Below is a small trained network, with its code and all its weights. Each question gives an input and a target symbol and asks what happens when units are switched off, that is, made to give their printed mean instead of their output.

import numpy as np


def w(rows, s, z=0):
    codes = np.array(rows[::2]) - 128.0
    scale = np.full(codes.shape[1], s)
    scale[-1] = z or s
    return codes * scale


def f(y):
    return np.maximum(y, 0)


def softmax(a):
    e = np.exp(a - a.max(-1, keepdims=True))
    return e / e.sum(-1, keepdims=True)


def log_softmax(a):
    a = a - a.max(-1, keepdims=True)
    return a - np.log(np.exp(a).sum(-1, keepdims=True))


def net(x, mask):
    ids = ['ΛΠβεζμω'.index(c) for c in x.split()]
    T = len(ids)
    res = E[ids] + P[:T]
    u = 0
    for l in range(2):
        r = res
        for j in range(3):
            rows = slice(4 * j, 4 * j + 4)
            q, k, v = (r @ M[l][rows].T for M in (Q, K, V))
            z = softmax(np.where(np.tri(T) > 0, q @ k.T / 4**0.5, -1e9)) @ v
            o = O[l][rows]
            res = res + np.where(mask[u + j], z, o[:, -1]) @ o[:, :-1]
        u += 3
        y = f(res @ A[l][:, :-1].T + A[l][:, -1])
        res = res + np.where(mask[u : u + 8], y, B[l][:, -1]) @ B[l][:, :-1]
        u += 8
    return log_softmax(res[-1] @ U[:, :-1].T + U[:, -1])


Q, K, V, O, A, B = {}, {}, {}, {}, {}, {}
E = w([
[67,158,20,191],'Λ',
[117,195,36,144],'Π',
[127,251,115,68],'β',
[70,119,71,97],'ε',
[255,77,219,221],'ζ',
[103,166,129,18],'μ',
[140,137,37,34],'ω',
],0.0079)
P = w([
[76,122,157,99],'0',
[255,183,78,124],'1',
[220,141,96,100],'2',
[199,151,107,114],'3',
[184,155,119,113],'4',
[172,164,125,122],'5',
[169,171,130,129],'6',
[173,173,132,145],'7',
[157,168,138,138],'8',
[152,178,139,148],'9',
[144,185,141,152],'10',
[148,187,145,159],'11',
[143,193,146,159],'12',
],0.0083)
Q[0] = w([
[97,93,201,170],'0.h1',
[155,86,176,207],'0.h1',
[178,114,202,202],'0.h1',
[184,62,222,205],'0.h1',
[87,149,68,103],'0.h2',
[95,203,13,106],'0.h2',
[179,127,105,136],'0.h2',
[109,136,79,90],'0.h2',
[126,215,66,76],'0.h3',
[111,90,216,192],'0.h3',
[2,166,64,145],'0.h3',
[156,167,123,96],'0.h3',
],0.0064)
K[0] = w([
[222,56,189,226],'0.h1',
[201,116,166,120],'0.h1',
[216,156,186,128],'0.h1',
[219,135,176,159],'0.h1',
[185,110,143,148],'0.h2',
[189,108,232,182],'0.h2',
[97,3,156,104],'0.h2',
[220,118,165,163],'0.h2',
[34,192,33,114],'0.h3',
[225,53,221,190],'0.h3',
[126,178,33,211],'0.h3',
[89,93,140,81],'0.h3',
],0.0057)
V[0] = w([
[96,139,24,151],'0.h1',
[106,116,122,223],'0.h1',
[156,118,240,197],'0.h1',
[110,83,146,94],'0.h1',
[203,149,124,125],'0.h2',
[122,172,122,169],'0.h2',
[169,156,135,188],'0.h2',
[64,86,154,121],'0.h2',
[94,91,200,136],'0.h3',
[176,121,254,131],'0.h3',
[85,71,171,143],'0.h3',
[193,142,147,137],'0.h3',
],0.0077)
O[0] = w([
[193,84,33,123,208],'0.h1',
[153,120,88,253,86],'0.h1',
[101,187,184,219,15],'0.h1',
[101,78,170,105,71],'0.h1',
[178,186,145,90,205],'0.h2',
[131,156,72,151,158],'0.h2',
[194,180,79,154,165],'0.h2',
[73,52,156,202,25],'0.h2',
[49,68,164,215,1],'0.h3',
[45,180,195,168,23],'0.h3',
[92,48,155,215,3],'0.h3',
[119,184,160,124,156],'0.h3',
],0.0061,0.0037)
A[0] = w([
[15,55,179,35,164],'0.n1',
[167,178,84,150,2],'0.n2',
[74,253,185,55,108],'0.n3',
[180,177,45,16,141],'0.n4',
[164,201,85,188,101],'0.n5',
[216,108,191,84,87],'0.n6',
[119,95,77,84,39],'0.n7',
[56,51,142,212,133],'0.n8',
],0.0049,0.0027)
B[0] = w([
[59,78,166,57,131],'0.n1',
[105,79,138,100,150],'0.n2',
[64,142,17,205,154],'0.n3',
[129,227,111,108,247],'0.n4',
[104,138,153,37,160],'0.n5',
[186,113,125,196,145],'0.n6',
[171,157,173,138,142],'0.n7',
[253,50,157,120,130],'0.n8',
],0.0065,0.015)
Q[1] = w([
[85,150,114,146],'1.h1',
[154,119,189,209],'1.h1',
[193,124,123,87],'1.h1',
[151,138,70,26],'1.h1',
[100,102,175,178],'1.h2',
[121,88,120,139],'1.h2',
[125,101,117,116],'1.h2',
[109,87,152,152],'1.h2',
[126,190,11,39],'1.h3',
[107,189,104,142],'1.h3',
[182,83,130,123],'1.h3',
[140,137,89,67],'1.h3',
],0.011)
K[1] = w([
[121,142,81,71],'1.h1',
[199,163,142,138],'1.h1',
[108,1,224,205],'1.h1',
[34,44,132,136],'1.h1',
[168,176,153,117],'1.h2',
[178,136,117,88],'1.h2',
[163,133,88,91],'1.h2',
[161,186,137,104],'1.h2',
[90,44,130,92],'1.h3',
[44,64,176,163],'1.h3',
[178,198,42,35],'1.h3',
[114,88,111,102],'1.h3',
],0.01)
V[1] = w([
[80,48,109,120],'1.h1',
[118,97,120,220],'1.h1',
[148,80,99,196],'1.h1',
[53,189,83,54],'1.h1',
[71,84,75,123],'1.h2',
[97,47,151,98],'1.h2',
[107,172,51,132],'1.h2',
[92,107,101,145],'1.h2',
[155,210,117,255],'1.h3',
[236,98,10,67],'1.h3',
[253,113,128,105],'1.h3',
[112,81,210,104],'1.h3',
],0.0089)
O[1] = w([
[124,86,140,199,162],'1.h1',
[209,210,118,198,59],'1.h1',
[253,153,137,197,83],'1.h1',
[24,139,190,110,207],'1.h1',
[131,118,166,215,166],'1.h2',
[103,44,108,193,169],'1.h2',
[163,212,196,138,139],'1.h2',
[129,146,134,167,133],'1.h2',
[141,243,118,108,1],'1.h3',
[245,65,137,106,205],'1.h3',
[232,82,46,73,124],'1.h3',
[61,63,84,155,131],'1.h3',
],0.0075,0.0069)
A[1] = w([
[102,59,86,91,95],'1.n1',
[118,163,100,124,253],'1.n2',
[123,189,177,74,240],'1.n3',
[210,94,190,170,116],'1.n4',
[173,78,79,239,166],'1.n5',
[39,107,130,206,190],'1.n6',
[254,111,90,180,101],'1.n7',
[186,144,245,117,76],'1.n8',
],0.0064,0.0034)
B[1] = w([
[99,113,91,122,199],'1.n1',
[160,179,168,99,204],'1.n2',
[156,103,163,146,251],'1.n3',
[2,248,125,141,168],'1.n4',
[215,90,176,91,199],'1.n5',
[188,119,124,200,218],'1.n6',
[6,158,177,225,222],'1.n7',
[130,137,37,217,188],'1.n8',
],0.0064,0.011)
U = w([
[140,188,231,235,150],'Λ',
[240,112,171,43,247],'Π',
[40,166,232,94,131],'β',
[183,70,74,166,197],'ε',
[77,166,2,121,4],'ζ',
[28,138,113,163,85],'μ',
[74,86,48,42,46],'ω',
],0.0041,0.0023)

Each question gives the input, a string of symbols that net reads in full, and the target symbol t.
The units are the heads (4 rows each of Q, K, V and O) and the neurons (one row each of A and B). Each row of codes is followed by its name. A weight is (code - 128) times the scale printed after its matrix; where a second scale follows, it is the last column's (O, A, B and U).
mask holds one flag per unit, layer by layer, with each layer's heads first. A switched-off unit (its flag False) gives its mean, the last column of its rows in O or B, instead of its output. The means were averaged over made-up inputs and are rounded, as every weight is.
A unit's drop is (log p(t) with every unit on - log p(t) with that unit switched off) / (log p(t) with every unit on - log p(t) with every unit switched off).
The circuit of an input: a set's keep is (log p(t) with only the set's units on - log p(t) with every unit switched off) / (log p(t) with every unit on - log p(t) with every unit switched off). Starting from the 12 units with the biggest drops (on a tie, the unit counted first), units are removed one at a time, each time the one whose removal leaves the highest keep (on an exact tie, the one counted first), for as long as the keep stays at least 0.8.
circuit, biggest first: the units of the circuit, biggest drop first
most important unit: the unit with the biggest drop
top k neurons: the k neurons with the biggest drops, biggest first
k most important neurons of layer l: the k neurons of layer l with the biggest drops, biggest first
heads that matter: for each layer, one digit per head in row order, 1 if its drop is at least 0.15 and else 0, layers parted by /
input Λ β ζ ζ Π Π ε ζ Π, target Λ: most important unit -> 0.h2
input β μ Π ζ, target Λ: 2 most important neurons of layer 0 -> 0.n4, 0.n6
input ε ω Π ζ Π ζ β μ, target ε: top 4 neurons -> 0.n4, 0.n1, 0.n8, 0.n3
input ω ε Π ε Π Π ε β ε μ, target ω: 3 most important neurons of layer 0 -> 0.n1, 0.n3, 0.n7
input ω Π Π ω ε ζ μ μ Λ ζ Λ ε, target ω: heads that matter -> 110 / 101
input μ ε ε, target μ: heads that matter -> 111 / 101
input μ β Λ Π ε Π ε β Λ, target μ: heads that matter -> 111 / 101
input β ε ω, target β: circuit, biggest first -> 1.h1, 1.h2
input Π β Π ε Λ Π Π, target Π: heads that matter -> 000 / 101
input Λ ζ Π ε Π β Π Π ζ Λ ε, target Λ: heads that matter -> 111 / 111
input ζ Π Π Λ Π ω ζ Π β ε Π ζ Λ, target ζ: heads that matter -> 101 / 111
input β ε ζ Π ω ω μ Π ε ε, target β: circuit, biggest first -> 1.h1, 1.h2
input Π Λ Π Π μ ζ ζ Π ζ ω, target Π: heads that matter -> 000 / 010
input ζ μ ω μ, target ζ: top 3 neurons -> 0.n8, 0.n4, 0.n3
input Π ω Π ε Λ β ω, target Π: circuit, biggest first -> 1.h3
input ε Π β Π ζ β Π, target ε: top 3 neurons -> 0.n4, 0.n1, 0.n8
input ω ζ ζ β, target ω: top 2 neurons -> 0.n1, 0.n3
input ε Π ε Π Π ω μ ε μ μ Π μ Λ, target ε: top 3 neurons -> 0.n4, 0.n1, 0.n8
input ζ Π Λ ζ β Λ μ, target ζ: top 2 neurons -> 0.n8, 0.n4
input ω ω ζ β ζ Π ω ε Π μ ζ Λ Π, target ω: 2 most important neurons of layer 0 -> 0.n1, 0.n3
input ε Π ζ Π Π ζ Π ζ Λ ζ Π ω, target ε: 2 most important neurons of layer 0 -> 0.n4, 0.n1
input Λ μ μ, target Λ: most important unit -> 1.h1
input ε Λ Π Π ε ζ Π ε ε, target ε: top 2 neurons -> 0.n4, 0.n1
input Λ ε ε, target Λ: 2 most important neurons of layer 1 -> 1.n7, 1.n4
input ε ζ Λ Λ Λ, target ε: 2 most important neurons of layer 1 -> 1.n5, 1.n6
input ε Π Π ω β, target ε: 4 most important neurons of layer 0 -> 0.n4, 0.n1, 0.n8, 0.n3
input Π ω ζ Λ β Π ε ζ, target Π: most important unit -> 0.h3
input μ Π ζ, target Λ: top 3 neurons -> 1.n7, 0.n4, 1.n4
